Here is a tiny trained network, its code and every weight. The questions are about switching its units off for an input and a class, where a switched-off unit gives its printed mean instead of its output.

import numpy as np


def w(rows, s, z=0):
    codes = np.array(rows[::2]) - 128.0
    scale = np.full(codes.shape[1], s)
    scale[-1] = z or s
    return codes * scale


def f(y):
    return y / 2 * (1 + np.tanh(0.7978845608 * (y + 0.044715 * y**3)))


def log_softmax(a):
    a = a - a.max(-1, keepdims=True)
    return a - np.log(np.exp(a).sum(-1, keepdims=True))


def net(x, mask):
    res = np.array(x, float).reshape(1, 7) / 4 @ E
    y = f(res @ A[0][:, :-1].T + A[0][:, -1])
    res = res + np.where(mask, y, B[0][:, -1]) @ B[0][:, :-1]
    return log_softmax(res[-1] @ U[:, :-1].T + U[:, -1])


A, B = {}, {}
E = w([
[120,215,165,135,30,149],'x0',
[177,156,193,139,192,99],'x1',
[160,154,184,92,93,118],'x2',
[105,126,132,224,158,157],'x3',
[83,132,230,49,123,103],'x4',
[173,55,172,147,81,193],'x5',
[111,141,82,125,177,254],'x6',
],0.009)
A[0] = w([
[52,211,162,115,236,144,90],'N1',
[181,158,155,19,158,40,3],'N2',
[110,220,214,104,164,67,249],'N3',
[82,117,208,169,98,132,147],'N4',
[84,30,98,88,99,184,195],'N5',
[140,135,3,122,107,235,174],'N6',
[168,107,105,173,103,16,183],'N7',
[175,25,146,172,218,163,197],'N8',
[21,128,118,221,61,180,208],'N9',
[132,58,30,241,195,139,148],'N10',
[85,196,213,46,90,136,197],'N11',
[77,111,166,37,49,125,178],'N12',
[22,150,92,105,246,75,182],'N13',
[14,185,163,75,219,170,123],'N14',
[224,125,208,116,72,199,145],'N15',
[137,19,111,156,231,174,171],'N16',
[217,168,230,198,90,185,162],'N17',
[80,142,173,102,78,124,147],'N18',
[131,119,111,45,23,98,67],'N19',
[251,113,193,132,147,175,184],'N20',
[143,84,148,112,117,126,50],'N21',
],0.0076,0.0044)
B[0] = w([
[183,136,19,98,186,145,175],'N1',
[48,142,138,198,153,104,184],'N2',
[108,103,175,113,216,118,237],'N3',
[96,154,176,128,108,116,164],'N4',
[101,78,135,151,86,103,195],'N5',
[35,251,167,189,106,131,242],'N6',
[166,76,175,120,178,128,195],'N7',
[124,58,174,100,109,183,219],'N8',
[94,99,215,144,106,145,209],'N9',
[61,140,224,171,114,135,255],'N10',
[66,130,154,169,162,114,236],'N11',
[87,108,139,127,87,120,216],'N12',
[203,79,141,47,169,219,213],'N13',
[191,73,93,103,187,136,183],'N14',
[179,116,134,103,85,140,200],'N15',
[136,73,205,107,36,221,225],'N16',
[135,76,176,67,102,255,208],'N17',
[76,85,128,162,98,111,177],'N18',
[114,55,125,153,87,61,188],'N19',
[120,145,108,81,118,186,188],'N20',
[136,146,112,130,106,131,125],'N21',
],0.0074,0.0094)
U = w([
[187,138,94,106,207,96,26],'0',
[6,149,212,155,134,122,203],'1',
[101,116,73,127,43,64,2],'2',
[161,78,161,62,130,184,242],'3',
[142,229,76,103,129,164,40],'4',
],0.011,0.0028)

Each question gives the input, the list of numbers given to net, and the class t.
The units are the neurons (one row each of A and B). Each row of codes is followed by its name. A weight is (code - 128) times the scale printed after its matrix; where a second scale follows, it is the last column's (A, B and U).
mask holds one flag per neuron, in row order. A switched-off neuron (its flag False) gives its mean, the last column of its row in B, instead of its output. The means were averaged over made-up inputs and are rounded, as every weight is.
A unit's drop is (log p(t) with every unit on - log p(t) with that unit switched off) / (log p(t) with every unit on - log p(t) with every unit switched off).
The circuit of an input: a set's keep is (log p(t) with only the set's units on - log p(t) with every unit switched off) / (log p(t) with every unit on - log p(t) with every unit switched off). Starting from the 12 units with the biggest drops (on a tie, the unit counted first), units are removed one at a time, each time the one whose removal leaves the highest keep (on an exact tie, the one counted first), for as long as the keep stays at least 0.8.
circuit, biggest first: the units of the circuit, biggest drop first
unit that matters most: the unit with the biggest drop
k most important neurons: the k neurons with the biggest drops, biggest first
drop when u is switched off: that unit's drop, to one decimal
input [8,-7,-5,-4,-4,-7,-6], class 2: circuit, biggest first : (N10)
input [7,6,3,3,-6,-4,-8], class 3: circuit, biggest first : (N6; N17)
input [6,6,-3,8,1,3,1], class 3: circuit, biggest first : (N17; N6)
input [-8,5,2,7,-8,6,5], class 1: 2 most important neurons : (N10; N6)
input [6,5,-8,-5,0,6,-7], class 3: 3 most important neurons : (N6; N10; N17)
input [-4,-8,0,4,1,-6,-1], class 3: 3 most important neurons : (N13; N11; N2)
input [6,-3,4,-7,-4,6,-1], class 2: 2 most important neurons : (N19; N13)
input [0,-2,0,8,5,7,-2], class 3: 3 most important neurons : (N6; N10; N17)
input [8,-4,4,-2,-8,-8,5], class 4: 2 most important neurons : (N10; N3)
input [-2,-6,6,-5,3,8,7], class 1: 2 most important neurons : (N6; N13)
input [-7,-5,6,-4,-1,0,6], class 1: 3 most important neurons : (N6; N17; N1)
input [-3,-8,2,-2,2,-1,-8], class 2: 2 most important neurons : (N10; N6)
input [-4,7,-2,5,5,-2,-7], class 3: 2 most important neurons : (N13; N6)
input [6,3,7,4,-3,3,2], class 3: unit that matters most : N17
input [-8,-1,-1,5,-4,8,5], class 1: drop when N10 is switched off : 0.4
input [-3,-3,2,7,-1,7,-8], class 3: drop when N6 is switched off : 0.3
input [0,2,2,5,0,4,1], class 3: drop when N6 is switched off : 0.1
